Here is a tiny trained network, its code and every weight. The questions are about switching its units off for an input and a class, where a switched-off unit gives its printed mean instead of its output.

import numpy as np


def w(rows, s, z=0):
    codes = np.array(rows[::2]) - 128.0
    scale = np.full(codes.shape[1], s)
    scale[-1] = z or s
    return codes * scale


def f(y):
    return np.maximum(y, 0)


def log_softmax(a):
    a = a - a.max(-1, keepdims=True)
    return a - np.log(np.exp(a).sum(-1, keepdims=True))


def net(x, mask):
    res = np.array(x, float).reshape(1, 6) / 4 @ E
    y = f(res @ A[0][:, :-1].T + A[0][:, -1])
    res = res + np.where(mask, y, B[0][:, -1]) @ B[0][:, :-1]
    return log_softmax(res[-1] @ U[:, :-1].T + U[:, -1])


A, B = {}, {}
E = w([
[56,175,184],'x0',
[127,128,131],'x1',
[231,207,192],'x2',
[144,231,2],'x3',
[128,129,129],'x4',
[130,130,129],'x5',
],0.0082)
A[0] = w([
[162,166,191,65],'neuron 1',
[73,179,163,45],'neuron 2',
[120,193,93,124],'neuron 3',
[84,132,197,115],'neuron 4',
[97,209,101,73],'neuron 5',
[124,186,62,34],'neuron 6',
[86,76,241,8],'neuron 7',
[100,180,38,117],'neuron 8',
[115,211,191,106],'neuron 9',
[205,193,211,26],'neuron 10',
[60,94,114,128],'neuron 11',
[37,211,187,3],'neuron 12',
[135,202,176,104],'neuron 13',
[107,99,181,50],'neuron 14',
[106,110,93,92],'neuron 15',
[133,194,109,99],'neuron 16',
[10,133,128,55],'neuron 17',
[102,154,97,123],'neuron 18',
[251,185,118,95],'neuron 19',
[187,161,70,159],'neuron 20',
[84,214,112,115],'neuron 21',
[187,190,199,33],'neuron 22',
],0.012,0.0033)
B[0] = w([
[115,126,91,182],'neuron 1',
[134,192,149,172],'neuron 2',
[150,86,150,194],'neuron 3',
[155,108,163,206],'neuron 4',
[174,68,136,191],'neuron 5',
[129,105,140,198],'neuron 6',
[171,78,126,255],'neuron 7',
[156,104,152,231],'neuron 8',
[98,144,102,199],'neuron 9',
[122,108,77,216],'neuron 10',
[79,168,85,211],'neuron 11',
[98,248,196,203],'neuron 12',
[86,99,100,191],'neuron 13',
[156,86,143,187],'neuron 14',
[107,151,106,162],'neuron 15',
[147,81,149,183],'neuron 16',
[116,118,70,217],'neuron 17',
[145,116,142,170],'neuron 18',
[104,160,93,226],'neuron 19',
[153,138,151,212],'neuron 20',
[153,77,161,198],'neuron 21',
[111,102,88,202],'neuron 22',
],0.012,0.008)
U = w([
[179,65,176,66],'0',
[115,192,118,254],'1',
[43,139,1,42],'2',
],0.0096,0.0089)

Each question gives the input, the list of numbers given to net, and the class t.
The units are the neurons (one row each of A and B). Each row of codes is followed by its name. A weight is (code - 128) times the scale printed after its matrix; where a second scale follows, it is the last column's (A, B and U).
mask holds one flag per neuron, in row order. A switched-off neuron (its flag False) gives its mean, the last column of its row in B, instead of its output. The means were averaged over made-up inputs and are rounded, as every weight is.
A unit's drop is (log p(t) with every unit on - log p(t) with that unit switched off) / (log p(t) with every unit on - log p(t) with every unit switched off).
The circuit of an input: a set's keep is (log p(t) with only the set's units on - log p(t) with every unit switched off) / (log p(t) with every unit on - log p(t) with every unit switched off). Starting from the 12 units with the biggest drops (on a tie, the unit counted first), units are removed one at a time, each time the one whose removal leaves the highest keep (on an exact tie, the one counted first), for as long as the keep stays at least 0.8.
units of the circuit, in order: the units of the circuit, biggest drop first
unit that matters most: the unit with the biggest drop
k most important neurons: the k neurons with the biggest drops, biggest first
drop when u is switched off: that unit's drop, to one decimal
input [-8,-4,-1,-3,4,2], class 1: units of the circuit, in order	neuron 7; neuron 5
input [-8,3,8,8,0,-6], class 0: units of the circuit, in order	neuron 16; neuron 3
input [-4,-3,8,5,8,-2], class 2: units of the circuit, in order	neuron 19; neuron 10
input [6,1,7,-1,2,4], class 2: units of the circuit, in order	neuron 10; neuron 22
input [-7,8,-5,2,-7,-3], class 1: units of the circuit, in order	neuron 17; neuron 10; neuron 7
input [-5,-6,-8,-6,8,-3], class 2: unit that matters most	neuron 11
input [6,3,7,7,3,0], class 0: 4 most important neurons	neuron 21; neuron 5; neuron 16; neuron 3
input [1,-4,-8,-6,6,5], class 2: 2 most important neurons	neuron 11; neuron 17
input [-6,-6,1,6,-3,-5], class 0: drop when neuron 13 is switched off	0.0
input [-2,2,4,0,-4,5], class 2: drop when neuron 22 is switched off	0.1
input [1,1,4,1,2,0], class 2: drop when neuron 17 is switched off	-0.1
